Below is a small trained network, with its code and all its weights. Each question gives an input and a target symbol and asks what happens when units are switched off, that is, made to give their printed mean instead of their output.

import numpy as np


def w(rows, s, z=0):
    codes = np.array(rows[::2]) - 128.0
    scale = np.full(codes.shape[1], s)
    scale[-1] = z or s
    return codes * scale


def f(y):
    return y / 2 * (1 + np.tanh(0.7978845608 * (y + 0.044715 * y**3)))


def softmax(a):
    e = np.exp(a - a.max(-1, keepdims=True))
    return e / e.sum(-1, keepdims=True)


def log_softmax(a):
    a = a - a.max(-1, keepdims=True)
    return a - np.log(np.exp(a).sum(-1, keepdims=True))


def net(x, mask):
    ids = ['αζθπσφω'.index(c) for c in x.split()]
    T = len(ids)
    res = E[ids] + P[:T]
    q, k, v = (res @ M[0].T for M in (Q, K, V))
    z = softmax(np.where(np.tri(T) > 0, q @ k.T / 3**0.5, -1e9)) @ v
    res = res + np.where(mask[0], z, O[0][:, -1]) @ O[0][:, :-1]
    y = f(res @ A[0][:, :-1].T + A[0][:, -1])
    res = res + np.where(mask[1:17], y, B[0][:, -1]) @ B[0][:, :-1]
    return log_softmax(res[-1] @ U[:, :-1].T + U[:, -1])


Q, K, V, O, A, B = {}, {}, {}, {}, {}, {}
E = w([
[106,162,137,170,115,117],'α',
[154,151,177,177,109,120],'ζ',
[50,153,93,175,72,44],'θ',
[115,59,202,119,68,154],'π',
[52,153,109,161,109,164],'σ',
[55,197,77,129,129,72],'φ',
[27,146,132,118,127,251],'ω',
],0.019)
P = w([
[74,199,175,130,53,95],'0',
[100,164,163,140,223,136],'1',
[2,126,180,141,103,211],'2',
[145,136,189,73,65,82],'3',
[161,169,92,131,176,198],'4',
[8,70,124,130,92,205],'5',
[130,74,145,58,76,51],'6',
[177,104,64,167,150,196],'7',
[14,82,172,131,115,179],'8',
],0.015)
Q[0] = w([
[56,141,155,202,104,96],'h1',
[102,185,156,104,9,109],'h1',
[54,94,213,207,123,123],'h1',
],0.012)
K[0] = w([
[215,71,47,133,147,124],'h1',
[111,89,36,23,144,177],'h1',
[205,50,3,161,132,144],'h1',
],0.0071)
V[0] = w([
[119,109,114,165,194,236],'h1',
[33,5,143,100,105,149],'h1',
[172,149,255,222,59,121],'h1',
],0.0097)
O[0] = w([
[171,92,164,214,138,194,162],'h1',
[65,100,1,124,35,196,135],'h1',
[102,23,40,125,193,61,254],'h1',
],0.009,0.0075)
A[0] = w([
[120,85,87,192,169,146,91],'n1',
[126,189,162,100,7,154,127],'n2',
[126,193,135,198,145,120,87],'n3',
[77,106,138,132,57,134,75],'n4',
[104,76,138,102,168,78,126],'n5',
[199,114,136,197,146,140,33],'n6',
[220,79,109,96,126,81,3],'n7',
[159,128,117,85,103,53,156],'n8',
[72,154,165,141,198,133,223],'n9',
[141,122,148,125,155,47,169],'n10',
[124,146,112,149,150,109,183],'n11',
[80,120,116,140,144,193,231],'n12',
[118,187,84,182,130,109,98],'n13',
[121,138,166,179,146,154,125],'n14',
[162,120,60,132,177,128,142],'n15',
[95,119,191,89,166,103,103],'n16',
],0.013,0.0051)
B[0] = w([
[113,190,184,34,137,177,217],'n1',
[106,138,104,129,254,114,202],'n2',
[181,75,141,86,143,149,160],'n3',
[118,162,198,161,136,84,220],'n4',
[175,108,148,166,163,206,209],'n5',
[84,114,149,169,133,145,151],'n6',
[137,217,128,138,75,60,140],'n7',
[156,118,136,74,94,158,174],'n8',
[126,65,93,102,53,145,227],'n9',
[145,181,157,150,138,151,196],'n10',
[114,133,130,145,78,139,162],'n11',
[212,149,117,167,132,88,248],'n12',
[184,133,106,130,135,202,158],'n13',
[127,95,142,90,128,61,185],'n14',
[152,128,137,115,44,80,168],'n15',
[92,110,53,121,139,103,179],'n16',
],0.0098,0.014)
U = w([
[118,89,125,113,142,254,242],'α',
[229,122,161,115,114,98,142],'ζ',
[84,212,254,67,58,172,72],'θ',
[87,65,172,86,24,58,79],'π',
[67,113,123,141,113,61,183],'σ',
[95,141,160,16,188,95,114],'φ',
[148,156,134,167,200,166,4],'ω',
],0.0081,0.0047)

Each question gives the input, a string of symbols that net reads in full, and the target symbol t.
The units are the heads (3 rows each of Q, K, V and O) and the neurons (one row each of A and B). Each row of codes is followed by its name. A weight is (code - 128) times the scale printed after its matrix; where a second scale follows, it is the last column's (O, A, B and U).
mask holds one flag per unit, heads first, then neurons. A switched-off unit (its flag False) gives its mean, the last column of its rows in O or B, instead of its output. The means were averaged over made-up inputs and are rounded, as every weight is.
A unit's drop is (log p(t) with every unit on - log p(t) with that unit switched off) / (log p(t) with every unit on - log p(t) with every unit switched off).
The circuit of an input: a set's keep is (log p(t) with only the set's units on - log p(t) with every unit switched off) / (log p(t) with every unit on - log p(t) with every unit switched off). Starting from the 12 units with the biggest drops (on a tie, the unit counted first), units are removed one at a time, each time the one whose removal leaves the highest keep (on an exact tie, the one counted first), for as long as the keep stays at least 0.8.
circuit, biggest first: the units of the circuit, biggest drop first
most important unit: the unit with the biggest drop
k most important neurons: the k neurons with the biggest drops, biggest first
input α φ φ σ ζ φ π φ θ, target φ: circuit, biggest first	(h1; n2; n14)
input σ ζ ζ θ φ ζ α, target φ: 2 most important neurons	(n2; n12)
input ω φ α ω φ α ω, target ω: most important unit	n2
input α ω ζ ζ, target ω: circuit, biggest first	(h1; n2)
input ζ ζ σ ω, target ω: circuit, biggest first	(h1; n2; n12; n9)
input ζ ζ ζ ω θ α θ π ω, target θ: circuit, biggest first	(n1; h1; n4)
input π α ζ α φ, target α: 2 most important neurons	(n13; n4)
input π ζ φ ζ σ ζ, target ζ: circuit, biggest first	(h1; n14; n12)
input σ ω ζ, target ω: circuit, biggest first	(h1; n2; n12)
input π ζ θ, target α: 2 most important neurons	(n5; n9)
input ζ θ σ α θ ζ, target σ: 2 most important neurons	(n1; n5)
input π ζ σ ζ ζ α σ φ ω, target φ: circuit, biggest first	(n2; h1; n14)
input ζ θ σ, target σ: 3 most important neurons	(n1; n5; n2)
input ζ φ ζ θ, target φ: circuit, biggest first	(n2; h1)
input θ ω ω σ π α φ σ, target ζ: circuit, biggest first	(n12)
input π φ α σ, target φ: 3 most important neurons	(n2; n5; n12)
input ω σ σ, target ζ: circuit, biggest first	(n12; h1; n14)
input ζ α π, target π: 3 most important neurons	(n2; n10; n14)
input π ω π π α σ σ φ σ, target φ: circuit, biggest first	(n2; h1; n14)
input ω ω π α σ α π ζ ζ, target α: 2 most important neurons	(n5; n4)
input π π α α, target π: most important neuron	(n2)
input π α θ σ φ ζ ζ, target φ: circuit, biggest first	(h1; n2; n12; n16)
input π φ α σ α φ ζ, target φ: circuit, biggest first	(h1; n2; n12)
input α π ζ π ω α σ, target ω: 2 most important neurons	(n2; n9)
input σ α α σ π θ, target θ: 2 most important neurons	(n1; n4)
input θ α θ ζ α σ, target π: circuit, biggest first	(h1; n9; n14; n5)
input ζ φ α φ α ζ, target π: most important neuron	(n14)
